In the rows, zero is written as 128.
Each row of numbers belongs to one of the elements below and depends on some of the facts about them. Some rows are named. Which element is each other row?

How the elements are related:
(1081): flera (994); droskek dreska; suko (637)
(1720): droskek zubros; suko (498)
(1690): flera (21); suko (662)
(1245): flera (430)
(843): flera (1081); gigrim (1215); suko (461)
(858): flera (1814); droskek fegos; suko (662)
(175): flera (704)
(1324): gigrim (1766); droskek dreska; suko (1245)
(900): flera (1488)
(2038): flera (1469)
(1346): flera (1703); suko (753)
(1067): flera (1124); droskek fupluk; suko (808)
(966): gigrim (996); suko (787)
(1814): flera (1543); droskek fupluk; suko (1995)
(1703): flera (662); droskek grigu; suko (888)
(1355): flera (1238); gigrim (1818); suko (458)
(1800): flera (182); gigrim (843); droskek lopli; suko (461)
(2021): flera (833); gigrim (1296); droskek bune; suko (383)
(1313): flera (600); suko (98)
(895): flera (800)
(972): gigrim (640); droskek murum; suko (531)
(941): flera (996)
(1160): flera (1225); droskek bune; suko (1278)
(533): flera (1189); droskek lopli; suko (1492)
(3): flera (990); gigrim (1818); droskek bune; suko (458)
(1296): gigrim (592); droskek murum; suko (383)
(354): flera (1024); droskek fupluk; suko (1243)
(1934): flera (1558); suko (990)
(637): flera (1411)
(865): flera (1795); suko (1492)
(1077): gigrim (859); suko (637)
(1795): flera (2078); gigrim (1067); suko (808)
(1974): flera (1579); gigrim (354) (182); droskek lopli; suko (1243)
(438): gigrim (1463) (2000); droskek grigu; suko (1225)
(1830): flera (888); gigrim (1720); droskek bune; suko (498)
(1464): flera (2026); gigrim (666); droskek grigu; suko (1579)
(1799): gigrim (1280); droskek bune; suko (986)
(1488): flera (477); gigrim (1934) (180); droskek rufoflil; suko (990)
(1124): flera (392)
(461): flera (859)
(885): flera (328); gigrim (979); droskek grigu; suko (253)
(1311): flera (1676); droskek fupluk; suko (1278)
(531): flera (458)
(1461): flera (531); gigrim (624); suko (98)
(1450): suko (941)
(859): flera (1464); droskek fegos; suko (637)
(1772): flera (409); gigrim (1799); suko (986)
(1745): flera (1311); gigrim (1830); suko (498)
(1291): flera (1450)
(382): flera (1580); droskek dreska; suko (888)
(1710): flera (1278); droskek murum; suko (1245)
(1583): flera (1671); droskek murum; suko (683)
(1929): gigrim (1934) (180) (1488); droskek bune; suko (990)
(1439): flera (35); droskek vezem; suko (1238)
(948): flera (1772); droskek murum; suko (1579)
(1033): flera (1822); gigrim (885); droskek ponol; suko (253)
(2026): flera (306)
(1939): droskek grigu; suko (121)
(86): flera (1766); gigrim (533) (1165); suko (1492)
(1543): flera (1231); droskek lopli; suko (600)
(180): droskek grigu; suko (990)
(1165): droskek zubros; suko (1492)
(1894): flera (1800)
(621): gigrim (1450); droskek nodrar; suko (941)
(2071): gigrim (1250); droskek ponol; suko (1291)
(1231): flera (918); gigrim (1430); droskek lopli; suko (684)
(1885): flera (1818); gigrim (324) (706); suko (306)
(624): suko (98)
(2000): flera (914); gigrim (1458) (1896); droskek bune; suko (1225)
(66): gigrim (1955); droskek nodrar; suko (637)
(387): flera (1373)
(1766): suko (1245)
(833): gigrim (377); droskek vezem; suko (1544)
(1489): flera (1430); gigrim (1813); droskek lopli; suko (1124)
(1818): flera (2071); gigrim (3); droskek murum; suko (458)
(765): flera (1657); droskek rufoflil; suko (888)
(1463): droskek ponol; suko (1225)
(1728): flera (640); droskek plapa; suko (662)
(1062): flera (1995)
(1026): flera (1813); droskek fupluk; suko (1062)
(1566): flera (39); droskek bune; suko (2026)
(1458): flera (175); suko (1225)
(477): flera (865); gigrim (994); suko (662)
(279): flera (1489); gigrim (1346); droskek murum; suko (753)
(1694): flera (1934); droskek lopli; suko (808)
(1735): flera (1894)
(409): flera (387); gigrim (1813); suko (1124)
(918): flera (124); droskek lopli; suko (387)
(683): flera (900)
(888): flera (706)
(1612): flera (427); suko (888)
(926): gigrim (1710); droskek zubros; suko (1245)
(753): flera (765)
(990): flera (1640)
(1521): flera (1885); gigrim (1676); droskek lopli; suko (900)
(1207): droskek bune; suko (684)
(800): flera (2038); droskek bune; suko (683)
(704): flera (666)
(124): gigrim (1234); droskek murum; suko (895)
(857): flera (1458); gigrim (180); droskek nodrar; suko (990)
(1580): flera (1026); droskek lopli; suko (87)
(1266): droskek flemel; suko (1894)
(1189): droskek lopli; suko (637)
(1676): gigrim (970); droskek bune; suko (900)
(1225): flera (498)
(1666): flera (1033); droskek bune; suko (1841)
(1978): flera (711); suko (1995)
(1896): flera (416); droskek murum; suko (1225)
(262): flera (435); gigrim (219); droskek grigu; suko (383)
(1234): gigrim (21); droskek plapa; suko (895)
(76): flera (423); droskek fegos; suko (683)
(994): flera (554); droskek rufoflil; suko (662)
(40): flera (885); droskek grigu; suko (1278)
(35): flera (624); droskek grigu; suko (1995)
(1278): flera (1245)
(1024): flera (1355); droskek lopli; suko (458)
(1113): droskek bune; suko (1995)
(1860): gigrim (795); droskek murum; suko (1291)
(996): flera (1612); droskek plapa; suko (787)
(219): suko (383)
(979): flera (1062); droskek flemel; suko (253)
(1822): flera (262); droskek ponol; suko (1314)
(2078): flera (1280); droskek bune; suko (1492)
(1794): flera (1745); gigrim (1666); droskek lopli; suko (1841)
(497): flera (98); gigrim (1612); droskek bune; suko (888)
(554): droskek lopli; suko (704)
(328): flera (637); droskek bune; suko (704)
(134): droskek dogi; suko (461)
(711): gigrim (1897); droskek rufoflil; suko (1314)
(1314): flera (1229)
(39): flera (200); suko (2026)
(1930): flera (2021); gigrim (3); suko (458)
(435): droskek ponol; suko (1841)
(1558): flera (382); droskek plapa; suko (1735)
(416): flera (1291); droskek fupluk; suko (1225)
(21): flera (926); suko (895)
(1813): flera (753); gigrim (1489); droskek ponol; suko (1124)
(1022): flera (986); droskek murum; suko (1894)
(1955): gigrim (859); droskek zubros; suko (637)
(1411): flera (1296); suko (1894)
(1430): flera (1994); gigrim (1207); droskek zubros; suko (684)
(970): flera (1710); droskek ponol; suko (900)
(1657): suko (2038)
(1229): flera (1930); droskek ponol; suko (704)
(662): flera (1929)
(914): flera (86); gigrim (423); droskek murum; suko (1124)
(324): flera (857); droskek ponol; suko (306)
(1897): droskek nodrar; suko (1314)
(795): flera (76); gigrim (1250); droskek grigu; suko (1291)
(383): flera (647)
(147): gigrim (1897); droskek plapa; suko (1314)
(200): flera (1346); droskek dogi; suko (1544)
(1232): flera (795); droskek murum; suko (1314)
(666): flera (1521); suko (1579)
(1317): droskek bune; suko (253)
(286): flera (1690); gigrim (1489); droskek dreska; suko (1124)
(1373): gigrim (124); droskek bune; suko (895)
(1671): gigrim (1160); droskek plapa; suko (1278)
(430): flera (1850); droskek bune; suko (175)
(1640): flera (1978); droskek nodrar; suko (1469)
(87): flera (1266)
(1850): gigrim (477); droskek bune; suko (662)
(1995): flera (134)
(1115): flera (180); gigrim (1710); droskek bune; suko (1245)
(592): gigrim (2021) (1296); droskek rufoflil; suko (383)
(182): flera (1115); gigrim (354); droskek bune; suko (1243)
(647): flera (87); gigrim (2021) (1296); droskek fegos; suko (383)
(1250): droskek dogi; suko (1291)
(1276): droskek zubros; suko (683)
(306): flera (1232)
(663): gigrim (1558); droskek bune; suko (1735)
(377): flera (843); droskek ponol; suko (1544)
(498): flera (979)
(423): flera (383); droskek fupluk; suko (1124)
(427): flera (279); gigrim (1113); suko (1995)
(640): flera (970); droskek bune; suko (531)
(1280): flera (286); gigrim (1799) (1772); suko (986)
(1215): flera (1566); suko (461)
(392): flera (1735); gigrim (554); suko (704)
(706): flera (3); gigrim (1885); droskek bune; suko (306)
(866): flera (1160); suko (787)
(1994): flera (1492); droskek bune; suko (1314)

Some rows with their names:
[142  54 118 107 105 170 156 171 140 134  84 126  93 113 143 140 146  74
 167 141  74 157  99  85  94 117 115 114  97 172 187 106 147 181]: (497)
[136 146 126 128 110 107 118 146 132 122 123 135 130 142 131 128 129 139
 123 121 127 122 129 138 121 161  96 124 120 105  82 112 114 126]: (1521)
[125 122 126 151  74 137 145 148 125  87 123 124  96 122 166 122 133 137
 116 125  69 159  82  99  88 139 155 129 109 149 135  88 114 176]: (1115)
[136 112 125 133 120 132 128 131 125 118 138 133 126 143 129 135 123 134
 133 133 113 124 103 119 119 124 122 127 126 127 136 123 125 131]: (1324)
[122 143 117 139 143 116 127 138 115 118 131 125 118 149 126 129 122 145
 121 135 124  90 128 133 141 145 116 133 137 120 105 136 119 104]: (1885)
[146 144 128 127 118 125 100 157 144 136 103 135 156 148  97 125 129 104
 122 134 118 124 120 129  98 150  96 120 133 134 128 144 131 160]: (1464)
[123 125 121 135 142 124 125 131 120 129 135 127 126 135 122 134 122 145
 136 131 130  97 134 130 147 132 116 125 140 113 109 126 126  95]: (39)
[135  41 158  83 112 161 143  85 151 117 145 150 109  76 128 172 130 116
 184 126 112 179 109 113 111  91 126 110 119 152 175  78 130 140]: (640)
[151 119  76 141 168 134 149 104  86 149  89 126 128 156 147 117  97 127
 145  95 119 143 157  64 112 104  41 107 103 152 251 124 109 108]: (1896)
[108 210 120 152 120 119 132 116 130 131 133 108 147 135 115 101 135 137
  44 137 150 146 124 138 127 129 215 174 134 112 116 192 158 168]: (1579)
[143  82 143  89 159 146 144 101 164 173 153 150 157 112  99 132 126 111
 153 150 189 160 165 146 163  95 147 137 135 103 145 170 157 109]: (1245)
[125 121 145 139 111 131 110 111 121 106 134 125 133 111 131 129 124 128
 135 118 111 141 118 127 106 118 118 112 131 147 156 109 120 142]: (1165)
[128 182  84 151 138 118 144 138 113 166 112 100 136 148 171  95 123 151
  84 126 183 151 158 121 132 107 131 159 140 104 149 157 166 142]: (1225)
[141  97 130 152  85 113 143 129 113  79 156 131  88 111 192 123 122 165
 150 104 100 161 104 121 109 122 129 106 117 131 123  64  83 123]: (800)
[120 133 131 134 152 122 118 112 117 131 132 127 126 134 124 141 120 139
 132 125 140  99 142 138 146 127 112 129 141 120 122 129 121  91]: (1346)
[124 158 114 135 141 135 143 149 133 162 105 113 135 130 129  99 143  95
 100 149 155 133 152 132 142 118 169 147 121 126 144 186 163 154]: (900)
[123 142 117 130 146 132 140 140 138 158 118 116 139 129 127 105 137 106
 104 145 160 138 157 141 149 113 169 144 129 120 131 181 154 142]: (306)
[127 136 116 129 139 125 144 133 133 154 134 122 138 125 137 105 129 121
 124 143 175 136 160 145 159 108 158 138 133 114 129 167 146 126]: (253)

Which element is each row?
No name comes twice in this set of rows, the named rows included.
[140  69 187  90  93 173 154  68 176  99 203 182 125  98  96 199 109 151
 142 129  94 190  71 138 111 125 167 124 135 127 137  75 123 148]	(1850)
[141 102 153 109 145 116 140  61 156 147 213 154 160 114 119 134 110 174
 136 142 200 168 155 163 173  99 167 132 148  67 102 152 133  79]	(600)
[113 151 140 106 139 146 131  89 157 148 152 133 163 118  82 135 127 120
  83 151 161 150 132 141 143 114 205 168 142 109 132 183 175 159]	(98)
[131  87 120 149  99 141 148 161 106 109  89 111  80 102 188 116 144 111
 162 110  87 144 125 100  99 112 113 102 102 174 180  76 104 149]	(1666)
[118 158 132 162 106 116 114 139 110 102 112 113 123 121 139 102 126 130
 116 112 108 119 114 129 101 132 119 118 129 152 142 113 117 146]	(979)
[166 166  85 107 144 119 117  89 118 153 103 160 159 173 108 137  87 140
 104  97 123 177 139  91  98 164  50 124 106  97 173 128 114 134]	(438)
[142  64 124 105 173 136 138 146 122 154 126 144 118 135 131 144 122 119
 204 130 152  94 168 130 168 109  61  97 130 116 135 119 114  61]	(1313)
[118 144 142 106 137 133 131  92 149 149 168 140 160 121  93 125 120 144
  90 149 171 159 142 147 146 107 195 159 142  96 117 174 161 144]	(1238)
[105 160 162  84 115 145  95  80 155 119 135 140 155 105  66 173 128 128
  93 126 132 142 116 138 103 147 154 155 135 120 116 113 156 149]	(554)
[ 98 216 125 178 115  90 107 107  92  74 146 101 127 143 137 119 117 182
  59 113 123  96 112 137 127 152 154 154 146 113  81 121 114 110]	(1766)
[148 150 136 144 113  99  95 133 130  99  97 131 159 157 117 109 125 108
 139 122 107 100 117 159  99 165 135 102 135 132  92 152 106 121]	(262)
[125 151 138 126 136 112 133  80 144 134 187 137 154 125 110 124 114 165
  94 134 182 158 142 153 149 114 189 151 147  79 106 164 148 111]	(1492)

Now the same elements, written a new way:
Named rows:
[131 116 145 116 105  89 112 123 136 118 146 117  74 110 134 110 148  98
 140  96 125 113 157 176 141 145 103 124 122]: (1067)
[129 164 112 138 140 168 111 156 124 132 133 126 217 152 129 145 107 159
 138 147 132 103 130  86 119 110 146 142 145]: (1850)
[121 134 133 117 112 123 121 130 138 126 136 123 114 146 122 118 132 126
 136 129 133 136 147 136 133 133 139 129 134]: (1939)
[135 128 133 132 139 121 141 104 128 119 140 123 148 117 111 132 145 145
 107 126 111 116 126 128 127 135 131 131 116]: (972)
[133 144 136 116 116 126 108 119 160 125 138 132 125 151  98 107 123 141
 125 133 130 125 150 129 143 134 133 127 128]: (262)
[141 139 127 128 147 127 135 145 134 139 134 129 134 108 151 133 112 138
 142 135 142  92 126 139 127 116 112 128 121]: (994)
[145 135 132 137 154 133 156 122 128 139 152 119 125  94 125 125 132 149
 122 154 113  93 109 113 114 120 101 142 119]: (1081)
[117 127 106 125 153 133 140 129 137 151 136 128 128 125 137 139 123 154
 136 160 136 119 135 139 151 117 152 130 121]: (554)
[136 136 137 142 118 125 134 129 132 128 127 138 132 136 125 118 133 127
 123 116 124 126 132 122 136 134 116 124 114]: (392)
[130 129 132 132 128 121 134 128 127 131 125 132 124 124 130 126 125 122
 128 123 127 125 133 136 126 134 120 129 126]: (39)
[137 121 149 132 141 114 125 102 115 128 145 119 110  98 128 119 140 112
 111 103 113 111 129 134 120 146 101 127 114]: (948)
[117 117 115 142 105 120 142 118 133 132 113 144  87 116 137 134 121 108
 110 158 135 161 144 158 163 144 124 145 164]: (1463)
[136 112 120 124 124 130 123 130 128 123 106 125 119 126 121 133 131 129
 142 128 117 136 113 124 122 124 131 122 119]: (1243)
[131 131 142 116 105 118 128 126 124 119 135 114 110 141 123 118 132 115
 125 130 131 127 155 142 129 130 138 131 142]: (885)
[125 120 128 129 162 127 133 105 117 143 141 120 127  96 146 138 132 128
 114 131 118 107 126 126 125 133 121 131 116]: (1720)
[137 132 133 132 127 123 147 120 137 129 130 136 131 137 113 122 135 139
 116 133 127 126 129 128 137 127 128 121 114]: (1231)
[134 128 126 129 136 122 142 125 133 134 132 128 126 128 129 125 130 137
 128 139 129 122 132 135 135 125 131 123 118]: (918)
[130 138 162 100 100 105  94 144 149 113 157 120  80 138 109  85 130 108
 152 102 140 124 158 152 119 140 111 119 127]: (858)

Rows to name:
No name comes twice in this set of rows, the named rows included.
[114 118 125 136 105 109 133  93 155 136 126 137  83 140 113 118 141 111
 107 154 120 159 153 149 175 149 129 142 140]	(416)
[119 127 133 160 101 139 108 112 103 115 111 139 138 106 153 140 119  75
  94 119 116 157 128 117 127 163  93 167 190]	(2000)
[126 154 112 148 121 165 123 142 114 136 118 125 200 162 146 150 117 133
 117 147 124 115 133  89 133 109 149 146 157]	(1373)
[131 147 151 155 115 139 101 136 111 118 122 135 164 128 137 128 119  98
 116  92 127 129 119  97 108 146  96 143 153]	(497)
[131 127 138 124 140 123 144 127 126 123 131 137 118 115 110 122 118 135
 123 128 132 143 125 131 113 144 131 126 127]	(1772)
[125 136 123 139 135 142 106 142  99 112 130 128 157 107 154 145 110 108
 134 112 127 127 129 120 101 150 116 152 172]	(640)
[121 103 134 147 131 107 127  77 119 130 125 128  82  87 146 130 138  92
  88 130 106 137 138 148 142 160 101 149 149]	(1896)
[133 140 152 143 122 137  99 142  99 117 125 131 144 108 148 128 116  89
 128  90 127 128 120 111 101 153  91 146 160]	(1830)
[135 133 132 130 115 115 140 141 135 127 126 138 115 132 128 120 124 120
 130 129 141 133 134 144 137 127 122 122 130]	(1229)
[137 135 132 132 123 121 145 124 131 119 133 131 144 127 114 129 132 134
 116 127 124 132 132 134 127 131 132 128 127]	(86)
[123 136 111 123 125 126 146 145 140 139 124 134 137 150 122 131 120 156
 134 158 143 131 142 136 147 114 154 128 129]	(435)
[125 125 129 128 128 116 131 142 131 137 128 137  95 127 144 121 119 118
 144 129 143 132 136 148 137 131 116 124 127]	(970)
[122 114 125 145 119 117 133 100 119 135 119 135  89 108 143 132 127  95
 104 145 119 148 154 153 151 158 113 155 153]	(1458)
[133 121 152 131 137 111 119 127 118 128 131 134  84 100 141 112 122  97
 126 103 136 135 127 147 114 152  97 126 128]	(1215)

The same elements again, as new rows of numbers:
Some rows with their names:
[129 126 143 139 129 117 124 102 142 133 101 132 168 127 156 154 127 101
 107 120  74 107  76  99 153 131 121 102 162 112]: (1813)
[116 120 136 139 122 115 124 156 116 131 119 133 127 129 110 119 101 125
 142 139 128 137 118 139 128 123 134 135 128 117]: (182)
[128 141 107 136 129 149 141 127  97 118 137 122 142 135 106 137 156 127
 117 110 135 111 140 122 118 133 176  90 133 116]: (1710)
[127 117 142 138 132 115 126 160 124 122 125 138 129 134 110 117  90 120
 139 139 135 138 123 138 117 127 138 128 120 130]: (1994)
[126 146  94 120 139 147 144 102 118 120 135 136 129 129 104 129 171 132
 133 122 100 118 137 126 104 121 137 103 117 132]: (533)
[137 102 160 119 119 109 115 144 155 135 115 118 155 127 181 150  76 124
 126 132 133 137 114 149 148 136 100 156 126 108]: (833)
[203 154 128 134  46 156 140 180  68 172 149 149  93  93 138  99 159  67
 221 251 139 164 186 141 140 167  38  82 124 202]: (1464)
[133 110 151 121 129 126 129 131 142 128 131 112 159 134 181 163 102 123
 110 113 148 116 128 128 145 153 143 123 141 109]: (435)
[118 126 126 121 139 125 133 124 136 128 129 131 133 131 132 135 123 127
 134 124 117 126 127 130 120 130 130 126 126 127]: (39)
[123 119 136 127 141 132 147 140 123 127 131 137 129 116 145 133 150 133
 138 125 124 129 119 138 145 117 120 132 134  99]: (1930)
[123 119 136 127 140 134 147 142 122 128 131 136 130 114 145 133 148 133
 137 124 125 128 120 137 146 116 121 132 135  99]: (1355)
[121 125 128 126 128 127 132 126 130 127 126 130 133 127 138 132 126 129
 136 131 115 125 122 130 131 130 129 129 131 118]: (1745)
[116 124 121 140 129 111 120 162 116 134 126 144 112 131  73 106 100 123
 151 144 120 149 124 147 105 109 130 133 113 138]: (996)
[ 88 132 159 137 152 114 138 152 124 116  95 105 170 128 133 150  93 115
 120  99 135 125 120 141 101 138 140 137 127 113]: (21)
[122 122 126 144 114 115 119 167 107 136 122 142 115 128  82 105  99 123
 152 152 124 150 119 147 123 111 130 135 121 125]: (1234)
[131 111 150 143 110 113 116 173 114 136 123 125 138 133 122 128  83 120
 133 138 151 139 119 144 144 131 142 131 135 110]: (1676)
[129 110 155 146 109 112 115 177 113 134 120 120 142 134 124 129  74 120
 130 138 154 138 119 145 145 132 145 133 135 106]: (1929)
[141 127 161 137 123 123 112 139 132 130 121 108 130 127 146 129 114 127
  94 114 177 130 132 117 146 136 126 144 135 137]: (1579)

Rows to name:
No name comes twice in this set of rows, the named rows included.
[126 142 109 139 126 149 142 127  95 116 132 121 144 135 106 134 160 128
 118 112 131 111 135 121 123 131 175  93 136 108]	(279)
[197  54  54  77  51 123  75  62 188 156 225 169  75 164 180 117 150 170
 107 152 144 105 114 123 227 124 141 122 148  75]	(647)
[ 97 137 104 106 164 133 151  75 155 118 131 139 121 127 142 137 163 139
 143 117  76 114 126 112 104 128 120 128 126 137]	(324)
[128 120 134 115 146 132 143 107 149 113 131 129 143 131 167 143 128 130
 126 120 118 114 126 118 126 145 135 123 131 122]	(1822)
[148 140 123 151 112 130 121 117 108 132 103 132 168 129 110 143 142  98
 100 122  83 111  85 110 143 116 134  81 149 110]	(1489)
[108 136  97 147 137 126 127 146 124 131 135 151  91 126  63  97 125 128
 167 138  80 152 126 146  92 107 117 139 112 154]	(1728)
[126 137 152 134 137 124 120 127 135 124 115 112 125 123 133 123 129 129
 101 110 156 129 130 114 130 128 117 149 131 144]	(753)
[ 81 130 130 127 167 115 137 123 140 113 105 124 149 134 113 138 113 134
 122  95 107 122 111 136  95 117 142 143 120 116]	(865)
[133 126 120 141 112 115 116 165 108 134 116 141 119 126  76 104 102 123
 149 152 117 153 118 159 113 101 115 137 108 126]	(885)
[150 123 131 128 113 143 127 140 103 124 128 120 165 133 136 142 114 124
 108 115 164 117 138 138 132 135 165 101 128 113]	(1189)
[107 134 109 107 156 135 149  82 153 123 134 137 122 128 149 139 159 134
 143 121  86 114 129 115 112 133 119 124 128 136]	(377)
[205 149 137 121  71 163 133 120 112 162 165 135  80 100 185 111 189  97
 162 205 165 139 184  96 171 174  54  95 145 206]	(306)
[235  71  84 105  80 134  67  80 177 154 221 166  47 153 146 107 133 184
  79 150 162 131 128 101 233 103 151 127 140 127]	(87)
[130 137 112 128 132 141 136 124 113 119 127 122 147 131 115 141 143 127
 118 111 126 118 135 133 112 127 150 106 122 117]	(1580)

